Below is a small trained network, with its code and all its weights. Each question gives an input and a class and asks what happens when units are switched off, that is, made to give their printed mean instead of their output.

import numpy as np


def w(rows, s, z=0):
    codes = np.array(rows[::2]) - 128.0
    scale = np.full(codes.shape[1], s)
    scale[-1] = z or s
    return codes * scale


def norm(h):
    return h / np.sqrt((h * h).mean(-1, keepdims=True) + 1e-5)


def f(y):
    return y / 2 * (1 + np.tanh(0.7978845608 * (y + 0.044715 * y**3)))


def log_softmax(a):
    a = a - a.max(-1, keepdims=True)
    return a - np.log(np.exp(a).sum(-1, keepdims=True))


def net(x, mask):
    res = np.array(x, float).reshape(1, 6) / 4 @ E
    u = 0
    for l in range(3):
        y = f(norm(res) @ A[l][:, :-1].T + A[l][:, -1])
        res = res + np.where(mask[u : u + 12], y, B[l][:, -1]) @ B[l][:, :-1]
        u += 12
    return log_softmax(norm(res)[-1] @ U[:, :-1].T + U[:, -1])


A, B = {}, {}
E = w([
[70,114,21,154],'x0',
[135,121,125,127],'x1',
[128,130,129,128],'x2',
[71,2,166,37],'x3',
[77,113,193,245],'x4',
[135,121,124,130],'x5',
],0.0066)
A[0] = w([
[119,98,183,222,1],'0.n1',
[156,176,92,18,39],'0.n2',
[148,160,105,27,59],'0.n3',
[202,128,242,78,55],'0.n4',
[160,178,87,198,200],'0.n5',
[116,104,144,96,148],'0.n6',
[5,65,134,70,7],'0.n7',
[143,148,138,168,114],'0.n8',
[52,113,180,187,17],'0.n9',
[38,85,43,133,76],'0.n10',
[75,125,167,177,38],'0.n11',
[109,115,116,110,74],'0.n12',
],0.011,0.0013)
B[0] = w([
[137,63,116,192,213],'0.n1',
[153,38,100,240,238],'0.n2',
[149,53,138,213,218],'0.n3',
[44,215,195,150,243],'0.n4',
[195,216,87,83,254],'0.n5',
[166,112,155,95,155],'0.n6',
[207,183,116,12,242],'0.n7',
[154,155,121,135,163],'0.n8',
[154,30,108,166,200],'0.n9',
[3,173,125,158,217],'0.n10',
[136,63,124,166,173],'0.n11',
[104,112,123,110,131],'0.n12',
],0.015,0.005)
A[1] = w([
[142,119,165,5,4],'1.n1',
[101,153,177,130,38],'1.n2',
[174,119,131,152,81],'1.n3',
[58,219,200,134,31],'1.n4',
[24,148,3,111,88],'1.n5',
[195,17,97,181,101],'1.n6',
[142,142,127,146,96],'1.n7',
[151,115,134,96,104],'1.n8',
[182,157,113,67,54],'1.n9',
[62,26,158,73,126],'1.n10',
[80,161,157,126,57],'1.n11',
[110,97,138,99,126],'1.n12',
],0.012,0.0013)
B[1] = w([
[156,186,74,79,171],'1.n1',
[108,137,136,125,136],'1.n2',
[91,131,98,99,155],'1.n3',
[52,125,101,118,180],'1.n4',
[94,121,251,144,193],'1.n5',
[49,48,40,177,254],'1.n6',
[120,119,115,99,139],'1.n7',
[140,132,93,137,129],'1.n8',
[116,141,65,129,161],'1.n9',
[239,133,118,160,186],'1.n10',
[98,125,123,116,136],'1.n11',
[163,137,128,151,133],'1.n12',
],0.019,0.0074)
A[2] = w([
[192,61,135,126,128],'2.n1',
[133,168,158,164,120],'2.n2',
[110,95,117,121,4],'2.n3',
[196,187,21,91,158],'2.n4',
[25,128,100,154,143],'2.n5',
[12,128,201,130,13],'2.n6',
[157,91,179,149,123],'2.n7',
[111,96,128,101,79],'2.n8',
[135,171,128,184,122],'2.n9',
[167,75,140,132,89],'2.n10',
[136,52,142,10,136],'2.n11',
[132,142,170,108,95],'2.n12',
],0.012,0.0016)
B[2] = w([
[62,197,94,196,161],'2.n1',
[171,92,139,68,145],'2.n2',
[123,103,118,158,130],'2.n3',
[61,161,42,2,254],'2.n4',
[127,56,193,78,228],'2.n5',
[98,152,219,55,207],'2.n6',
[92,176,128,140,142],'2.n7',
[153,112,123,145,123],'2.n8',
[181,62,161,82,163],'2.n9',
[101,147,115,190,145],'2.n10',
[250,139,100,197,133],'2.n11',
[124,118,118,90,125],'2.n12',
],0.014,0.0069)
U = w([
[164,13,76,243,81],'0',
[254,224,42,65,100],'1',
[109,96,123,112,255],'2',
[113,128,247,105,64],'3',
],0.0089,0.0048)

Each question gives the input, the list of numbers given to net, and the class t.
The units are the neurons (one row each of A and B). Each row of codes is followed by its name. A weight is (code - 128) times the scale printed after its matrix; where a second scale follows, it is the last column's (A, B and U).
mask holds one flag per neuron, layer by layer. A switched-off neuron (its flag False) gives its mean, the last column of its row in B, instead of its output. The means were averaged over made-up inputs and are rounded, as every weight is.
A unit's drop is (log p(t) with every unit on - log p(t) with that unit switched off) / (log p(t) with every unit on - log p(t) with every unit switched off).
The circuit of an input: a set's keep is (log p(t) with only the set's units on - log p(t) with every unit switched off) / (log p(t) with every unit on - log p(t) with every unit switched off). Starting from the 12 units with the biggest drops (on a tie, the unit counted first), units are removed one at a time, each time the one whose removal leaves the highest keep (on an exact tie, the one counted first), for as long as the keep stays at least 0.8.
units of the circuit, in order: the units of the circuit, biggest drop first
unit that matters most: the unit with the biggest drop
top k neurons: the k neurons with the biggest drops, biggest first
top k neurons in layer l: the k neurons of layer l with the biggest drops, biggest first
drop when u is switched off: that unit's drop, to one decimal
input [1,4,-6,7,-3,-7], class 1: unit that matters most => 0.n7
input [5,2,1,2,-5,1], class 0: units of the circuit, in order => [0.n3; 2.n4]
input [6,6,2,8,7,-2], class 1: top 4 neurons in layer 0 => [0.n7; 0.n2; 0.n3; 0.n6]
input [3,-7,5,-6,4,-1], class 1: top 2 neurons in layer 0 => [0.n5; 0.n2]
input [-8,-2,-6,-2,-7,-6], class 3: top 2 neurons => [0.n4; 0.n9]
input [0,8,-5,7,8,-4], class 0: top 4 neurons in layer 0 => [0.n9; 0.n1; 0.n5; 0.n11]
input [6,-1,6,-4,0,-2], class 3: top 2 neurons => [1.n5; 0.n7]
input [7,6,6,7,-6,-4], class 1: top 3 neurons => [0.n7; 0.n1; 0.n9]
input [-1,-1,-7,-7,6,-6], class 1: top 2 neurons => [0.n5; 0.n2]
input [-5,7,7,0,-5,1], class 0: top 3 neurons in layer 0 => [0.n2; 0.n3; 0.n10]
input [4,3,3,0,3,2], class 3: top 3 neurons in layer 0 => [0.n10; 0.n2; 0.n3]
input [8,3,-6,2,1,6], class 3: top 2 neurons => [0.n10; 1.n5]
input [-2,0,2,3,-1,-1], class 1: top 3 neurons => [0.n7; 1.n1; 0.n10]
input [-7,7,-2,2,-2,2], class 3: units of the circuit, in order => [0.n4]
input [8,6,1,5,-2,1], class 3: top 2 neurons in layer 0 => [0.n10; 0.n5]
input [-5,-6,2,2,-4,3], class 3: top 2 neurons => [0.n4; 0.n9]
input [-6,5,-4,7,5,1], class 1: top 2 neurons => [0.n7; 0.n2]
input [8,1,-1,-3,5,-2], class 3: top 2 neurons in layer 0 => [0.n10; 0.n2]
input [-3,-4,0,4,1,1], class 1: top 2 neurons in layer 0 => [0.n7; 0.n10]
input [-5,2,-3,2,0,3], class 3: unit that matters most => 0.n4
input [3,-2,5,2,-8,6], class 0: drop when 2.n2 is switched off => 0.0
input [-3,-3,4,-6,-8,-5], class 0: drop when 0.n2 is switched off => 0.7
input [-7,-7,-2,-3,-2,0], class 3: drop when 1.n6 is switched off => 0.1
